Below are the code and all the weights of a small trained network. Each question names an input and a target symbol and asks about switching units off, where a switched-off unit gives its printed mean instead of its output.

import numpy as np


def w(rows, s, z=0):
    codes = np.array(rows[::2]) - 128.0
    scale = np.full(codes.shape[1], s)
    scale[-1] = z or s
    return codes * scale


def f(y):
    return np.maximum(y, 0)


def softmax(a):
    e = np.exp(a - a.max(-1, keepdims=True))
    return e / e.sum(-1, keepdims=True)


def log_softmax(a):
    a = a - a.max(-1, keepdims=True)
    return a - np.log(np.exp(a).sum(-1, keepdims=True))


def net(x, mask):
    ids = ['αγεηλμξπστφω'.index(c) for c in x.split()]
    T = len(ids)
    res = E[ids] + P[:T]
    u = 0
    for l in range(2):
        q, k, v = (res @ M[l].T for M in (Q, K, V))
        z = softmax(np.where(np.tri(T) > 0, q @ k.T / 2**0.5, -1e9)) @ v
        res = res + np.where(mask[u], z, O[l][:, -1]) @ O[l][:, :-1]
        u += 1
        y = f(res @ A[l][:, :-1].T + A[l][:, -1])
        res = res + np.where(mask[u : u + 16], y, B[l][:, -1]) @ B[l][:, :-1]
        u += 16
    return log_softmax(res[-1] @ U[:, :-1].T + U[:, -1])


Q, K, V, O, A, B = {}, {}, {}, {}, {}, {}
E = w([
[23,93,173,72,134,127,32,193,126,152],'α',
[157,49,173,134,79,146,95,46,101,134],'γ',
[127,127,194,86,152,119,83,98,68,96],'ε',
[185,97,154,38,116,90,157,167,202,77],'η',
[197,155,121,39,8,94,109,59,148,130],'λ',
[184,181,120,113,124,147,110,224,219,166],'μ',
[126,97,74,132,55,125,92,163,146,187],'ξ',
[211,189,130,106,147,104,154,140,153,96],'π',
[131,43,117,102,88,125,120,202,232,150],'σ',
[163,196,129,167,169,135,110,122,96,128],'τ',
[80,204,233,83,229,142,63,195,137,125],'φ',
[177,205,143,160,107,182,66,146,119,162],'ω',
],0.014)
P = w([
[147,139,177,206,80,127,171,113,119,45],'0',
[153,114,169,207,156,182,134,46,136,135],'1',
[154,107,143,177,126,55,96,145,56,181],'2',
[175,148,127,58,111,208,172,175,23,126],'3',
[130,101,107,183,198,169,121,60,135,110],'4',
[150,122,112,137,184,28,48,169,91,156],'5',
[186,162,125,21,133,196,185,162,22,104],'6',
[119,91,60,167,254,168,96,65,137,95],'7',
],0.012)
Q[0] = w([
[107,87,147,253,134,34,75,31,207,138],'0.h1',
[164,151,91,41,83,148,126,81,123,162],'0.h1',
],0.021)
K[0] = w([
[166,110,20,32,213,188,81,32,108,214],'0.h1',
[145,182,172,85,6,73,188,88,176,137],'0.h1',
],0.017)
V[0] = w([
[184,232,47,74,228,79,87,151,140,78],'0.h1',
[114,234,105,235,73,71,56,143,77,255],'0.h1',
],0.0094)
O[0] = w([
[98,100,187,150,118,151,182,37,124,253,81],'0.h1',
[22,168,62,225,176,102,175,145,89,81,5],'0.h1',
],0.0049,0.0025)
A[0] = w([
[130,83,161,142,150,65,218,156,71,65,98],'0.n1',
[181,69,125,114,180,45,210,229,125,186,16],'0.n2',
[130,120,135,89,184,128,99,154,28,178,40],'0.n3',
[57,140,91,50,84,67,81,166,181,193,15],'0.n4',
[48,193,2,65,137,175,91,89,193,36,3],'0.n5',
[126,47,96,178,101,201,108,72,128,124,103],'0.n6',
[110,141,125,150,170,74,167,45,188,29,58],'0.n7',
[100,79,117,100,131,202,204,201,71,167,18],'0.n8',
[132,185,103,130,100,167,71,121,72,88,133],'0.n9',
[13,146,116,141,66,83,189,68,153,184,46],'0.n10',
[59,22,127,127,43,88,176,180,104,153,98],'0.n11',
[209,131,104,136,127,76,128,186,73,226,110],'0.n12',
[44,162,126,70,35,162,220,110,89,149,143],'0.n13',
[51,99,196,182,18,71,100,65,168,205,64],'0.n14',
[71,95,100,220,175,58,140,138,168,166,77],'0.n15',
[104,140,243,105,62,231,219,151,118,172,44],'0.n16',
],0.0076,0.0049)
B[0] = w([
[89,109,131,203,124,186,96,157,132,230,169],'0.n1',
[89,198,66,189,63,97,55,90,55,167,174],'0.n2',
[204,115,51,146,78,66,150,114,188,114,199],'0.n3',
[210,170,166,111,210,143,154,29,104,63,158],'0.n4',
[21,79,225,165,160,56,226,219,166,168,146],'0.n5',
[39,152,68,84,103,129,123,199,143,84,183],'0.n6',
[178,70,206,118,122,132,192,42,118,185,163],'0.n7',
[170,187,128,51,104,170,138,54,90,159,158],'0.n8',
[44,95,142,61,106,165,134,158,150,181,252],'0.n9',
[123,21,183,170,143,122,106,201,177,112,139],'0.n10',
[143,218,175,140,212,82,154,166,171,80,151],'0.n11',
[84,78,184,117,146,35,109,104,168,60,252],'0.n12',
[144,178,115,234,206,175,106,164,134,157,195],'0.n13',
[118,112,50,156,109,173,54,228,103,89,159],'0.n14',
[185,107,157,11,47,159,82,120,162,166,163],'0.n15',
[208,116,209,185,255,119,208,186,139,82,203],'0.n16',
],0.0082,0.0043)
Q[1] = w([
[170,156,106,71,109,139,234,210,2,144],'1.h1',
[141,104,106,95,128,206,108,126,127,162],'1.h1',
],0.026)
K[1] = w([
[107,162,234,172,6,123,191,158,120,58],'1.h1',
[93,119,121,129,119,196,132,98,167,100],'1.h1',
],0.025)
V[1] = w([
[228,160,2,212,40,86,199,164,241,135],'1.h1',
[155,111,127,126,50,125,147,32,10,174],'1.h1',
],0.0097)
O[1] = w([
[164,71,3,135,171,145,111,126,195,112,134],'1.h1',
[156,197,95,93,178,126,93,71,63,42,3],'1.h1',
],0.0065,0.0025)
A[1] = w([
[132,176,116,102,83,191,135,147,96,76,156],'1.n1',
[170,158,31,108,105,182,103,133,112,84,100],'1.n2',
[16,193,5,148,106,206,132,199,90,147,49],'1.n3',
[134,81,85,254,195,94,65,152,76,115,140],'1.n4',
[144,154,86,92,12,165,198,90,108,168,83],'1.n5',
[69,129,81,43,63,111,125,121,108,22,66],'1.n6',
[70,61,115,152,101,240,131,124,112,40,6],'1.n7',
[114,92,105,181,97,74,129,54,59,202,87],'1.n8',
[141,171,177,115,138,99,132,89,78,102,58],'1.n9',
[113,81,90,138,100,72,77,151,154,127,30],'1.n10',
[184,166,145,84,167,145,171,82,134,77,118],'1.n11',
[187,207,116,215,182,144,192,50,120,135,3],'1.n12',
[79,124,150,113,100,114,70,153,124,126,40],'1.n13',
[82,253,63,208,153,216,187,112,73,155,101],'1.n14',
[44,115,96,119,99,64,231,49,148,99,91],'1.n15',
[172,167,66,215,158,183,184,107,134,213,37],'1.n16',
],0.0093,0.0049)
B[1] = w([
[114,169,97,125,123,109,89,89,128,112,201],'1.n1',
[50,132,169,126,158,128,138,137,176,122,216],'1.n2',
[134,134,133,236,52,56,191,114,139,44,153],'1.n3',
[114,126,133,150,123,118,116,135,143,205,190],'1.n4',
[87,110,128,151,156,127,102,130,125,177,159],'1.n5',
[168,157,151,127,183,145,166,169,134,76,197],'1.n6',
[139,170,113,106,167,83,166,178,140,81,145],'1.n7',
[138,118,120,117,161,123,93,167,139,98,163],'1.n8',
[123,148,138,60,77,171,176,150,155,117,203],'1.n9',
[94,164,156,74,127,172,159,142,77,107,192],'1.n10',
[99,64,131,168,88,128,118,68,129,157,253],'1.n11',
[101,67,101,106,199,110,159,202,11,73,159],'1.n12',
[166,126,48,144,147,104,92,86,111,164,180],'1.n13',
[200,123,147,135,148,250,23,145,143,145,157],'1.n14',
[200,117,130,102,97,160,144,145,78,132,141],'1.n15',
[135,215,68,47,111,89,170,78,153,162,170],'1.n16',
],0.016,0.0077)
U = w([
[82,114,76,112,59,57,43,195,101,189,253],'α',
[207,143,108,33,107,33,83,189,134,38,161],'γ',
[131,146,103,36,3,137,143,66,110,80,104],'ε',
[229,34,110,103,77,132,158,97,209,97,149],'η',
[31,102,78,127,152,172,147,61,198,96,181],'λ',
[155,159,29,104,102,170,200,116,182,173,107],'μ',
[88,89,69,139,30,132,197,161,135,78,81],'ξ',
[135,99,67,127,133,147,231,91,62,124,141],'π',
[91,47,45,52,48,213,154,238,192,94,21],'σ',
[151,115,67,95,114,238,115,149,113,129,42],'τ',
[129,163,185,150,146,176,228,140,130,166,55],'φ',
[182,162,74,185,78,193,149,112,141,124,121],'ω',
],0.0038,0.0041)

Each question gives the input, a string of symbols that net reads in full, and the target symbol t.
The units are the heads (2 rows each of Q, K, V and O) and the neurons (one row each of A and B). Each row of codes is followed by its name. A weight is (code - 128) times the scale printed after its matrix; where a second scale follows, it is the last column's (O, A, B and U).
mask holds one flag per unit, layer by layer, with each layer's heads first. A switched-off unit (its flag False) gives its mean, the last column of its rows in O or B, instead of its output. The means were averaged over made-up inputs and are rounded, as every weight is.
A unit's drop is (log p(t) with every unit on - log p(t) with that unit switched off) / (log p(t) with every unit on - log p(t) with every unit switched off).
The circuit of an input: a set's keep is (log p(t) with only the set's units on - log p(t) with every unit switched off) / (log p(t) with every unit on - log p(t) with every unit switched off). Starting from the 12 units with the biggest drops (on a tie, the unit counted first), units are removed one at a time, each time the one whose removal leaves the highest keep (on an exact tie, the one counted first), for as long as the keep stays at least 0.8.
units of the circuit, in order: the units of the circuit, biggest drop first
unit that matters most: the unit with the biggest drop
top k neurons: the k neurons with the biggest drops, biggest first
k most important neurons of layer l: the k neurons of layer l with the biggest drops, biggest first
input γ μ η ε η α λ, target γ: units of the circuit, in order	(0.h1 1.n6)
input λ ξ λ λ, target λ: units of the circuit, in order	(1.h1 1.n2)
input ε λ π, target α: unit that matters most	1.n4
input α λ λ γ π, target π: units of the circuit, in order	(1.n12 0.n7)
input π π η ω, target π: top 4 neurons	(0.n16 1.n12 0.n13 0.n12)
input ω η γ λ, target ω: units of the circuit, in order	(0.h1 0.n13 1.n14 1.n3)
input π λ η ω η λ λ, target π: top 3 neurons	(0.n13 0.n16 1.n12)
input λ λ λ γ, target λ: units of the circuit, in order	(1.h1 1.n2 0.n12)
input λ λ π λ η σ τ, target λ: units of the circuit, in order	(1.n2 1.h1)
input η ε φ η λ η η, target η: units of the circuit, in order	(0.h1 0.n16 1.n11)
input τ π λ η λ λ γ, target τ: top 2 neurons	(1.n14 0.n13)
input φ ε φ ε λ ω λ π, target π: units of the circuit, in order	(1.n12 0.h1 0.n9)
input α λ η λ, target α: units of the circuit, in order	(1.h1 1.n5)
input μ λ γ μ η λ λ, target μ: units of the circuit, in order	(1.h1 0.n13 1.n16)
input γ α λ φ α γ η, target γ: most important neuron of layer 1	(1.n6)
input ε η λ, target α: top 2 neurons	(1.n4 0.n10)
input σ η η ε, target σ: units of the circuit, in order	(1.h1 0.h1 0.n9)
input λ λ λ α ε η γ ξ, target ξ: top 2 neurons	(1.n3 0.n6)
input λ γ λ η σ ω φ, target λ: top 3 neurons	(1.n2 1.n11 0.n12)
input η λ λ, target γ: unit that matters most	0.n12
input λ η γ, target α: units of the circuit, in order	(1.n4 0.h1)
input φ α λ ξ ε σ λ, target φ: 3 most important neurons of layer 0	(0.n16 0.n13 0.n3)
input σ λ η λ η σ μ, target σ: units of the circuit, in order	(1.h1 0.h1)
input ε α α τ, target ε: 2 most important neurons of layer 1	(1.n9 1.n1)
input π π γ η, target π: top 3 neurons	(0.n16 1.n12 0.n13)
input ε π γ π τ γ ε, target ε: units of the circuit, in order	(1.h1 1.n9 1.n1)
input φ ω σ ε, target φ: top neuron	(0.n16)
input η μ γ σ ε τ ε ω, target ω: 2 most important neurons of layer 0	(0.n6 0.n12)
